(in the rows, 128 means zero)
Each row is followed by its group and then its class within the group.
184; 135; 127; 137; 139; 147; 136; 172; 91; 131; 140; 130; 132; 120; 140; 107; 125; 117; 135; 109; 189 | Nelud/R
122; 146; 127; 122; 104; 108; 129; 194; 115; 136; 132; 151; 131; 110; 133; 120; 136; 117; 141; 138; 110 | rok/F
141; 138; 121; 70; 131; 142; 138; 152; 93; 143; 123; 145; 114; 143; 151; 122; 137; 123; 146; 126; 138 | rok/L
129; 155; 122; 137; 159; 124; 127; 153; 112; 129; 122; 139; 113; 142; 141; 120; 120; 138; 144; 123; 148 | rok/F
122; 131; 126; 134; 122; 136; 127; 129; 123; 134; 139; 127; 130; 205; 130; 103; 118; 132; 106; 159; 159 | rok/W
120; 149; 115; 127; 172; 127; 126; 161; 130; 153; 137; 136; 147; 101; 123; 95; 118; 153; 186; 123; 135 | Mibo/J
124; 142; 127; 133; 116; 137; 134; 146; 95; 132; 121; 138; 133; 108; 119; 140; 119; 126; 172; 160; 133 | mer/U
127; 162; 116; 136; 119; 146; 128; 167; 92; 112; 124; 162; 146; 195; 127; 93; 102; 119; 171; 121; 148 | rok/W
119; 156; 118; 126; 127; 129; 114; 157; 112; 115; 133; 155; 111; 143; 130; 91; 116; 132; 133; 127; 150 | rok/L
203; 152; 105; 124; 155; 114; 136; 208; 64; 143; 117; 112; 135; 115; 133; 109; 141; 119; 218; 118; 175 | mer/D
122; 141; 140; 139; 148; 113; 127; 148; 100; 140; 137; 146; 129; 173; 124; 110; 116; 141; 130; 127; 143 | rok/W
108; 134; 104; 147; 129; 154; 118; 169; 86; 122; 149; 136; 151; 102; 137; 102; 102; 110; 190; 145; 158 | mer/U
140; 106; 138; 118; 106; 138; 124; 135; 111; 126; 123; 108; 105; 193; 139; 176; 154; 130; 143; 147; 97 | mer/D
117; 148; 123; 113; 149; 112; 124; 140; 123; 131; 133; 112; 136; 121; 127; 117; 135; 130; 188; 131; 150 | mer/Z
154; 120; 110; 128; 128; 100; 133; 125; 118; 140; 129; 122; 126; 128; 118; 114; 124; 124; 119; 94; 162 | Nelud/R
141; 140; 136; 128; 101; 137; 138; 146; 126; 131; 119; 126; 111; 167; 120; 144; 105; 138; 81; 137; 96 | rok/W
116; 172; 157; 135; 119; 153; 123; 121; 125; 90; 120; 155; 119; 120; 125; 116; 106; 136; 129; 151; 104 | rok/F
147; 121; 114; 122; 130; 122; 142; 215; 70; 144; 118; 129; 119; 114; 115; 135; 133; 148; 165; 115; 123 | rok/L
124; 108; 117; 122; 141; 126; 119; 122; 129; 128; 141; 98; 114; 223; 165; 127; 129; 114; 85; 102; 218 | Nelud/R
149; 103; 134; 118; 112; 118; 133; 147; 108; 138; 124; 108; 108; 147; 138; 161; 125; 136; 108; 154; 77 | rok/W
142; 133; 94; 127; 135; 116; 126; 224; 29; 153; 129; 136; 128; 122; 143; 91; 133; 126; 164; 103; 240 | Nelud/N
142; 128; 132; 131; 129; 106; 121; 175; 116; 142; 110; 138; 124; 57; 97; 160; 131; 110; 166; 169; 48 | rok/W
113; 142; 127; 123; 138; 136; 145; 115; 118; 108; 131; 131; 122; 196; 139; 121; 129; 132; 164; 115; 200 | mer/Z
120; 116; 123; 107; 135; 131; 96; 126; 132; 150; 125; 120; 137; 115; 125; 163; 118; 153; 164; 122; 96 | Mibo/J
121; 122; 134; 125; 139; 127; 124; 147; 88; 130; 128; 121; 135; 168; 146; 128; 137; 132; 150; 109; 182 | mer/U
127; 128; 126; 135; 121; 110; 120; 142; 117; 148; 126; 127; 125; 123; 162; 140; 145; 134; 140; 146; 116 | mer/U
136; 138; 125; 116; 127; 79; 146; 158; 107; 141; 110; 114; 119; 181; 140; 110; 118; 130; 119; 112; 157 | rok/F
137; 168; 113; 136; 176; 117; 126; 183; 81; 119; 137; 134; 146; 140; 147; 86; 135; 146; 197; 109; 207 | mer/Z
129; 130; 130; 119; 146; 104; 140; 150; 124; 142; 133; 116; 114; 118; 125; 155; 143; 128; 143; 139; 96 | mer/Z
137; 144; 147; 145; 122; 124; 128; 153; 110; 133; 127; 160; 130; 151; 129; 115; 131; 122; 129; 126; 97 | rok/W
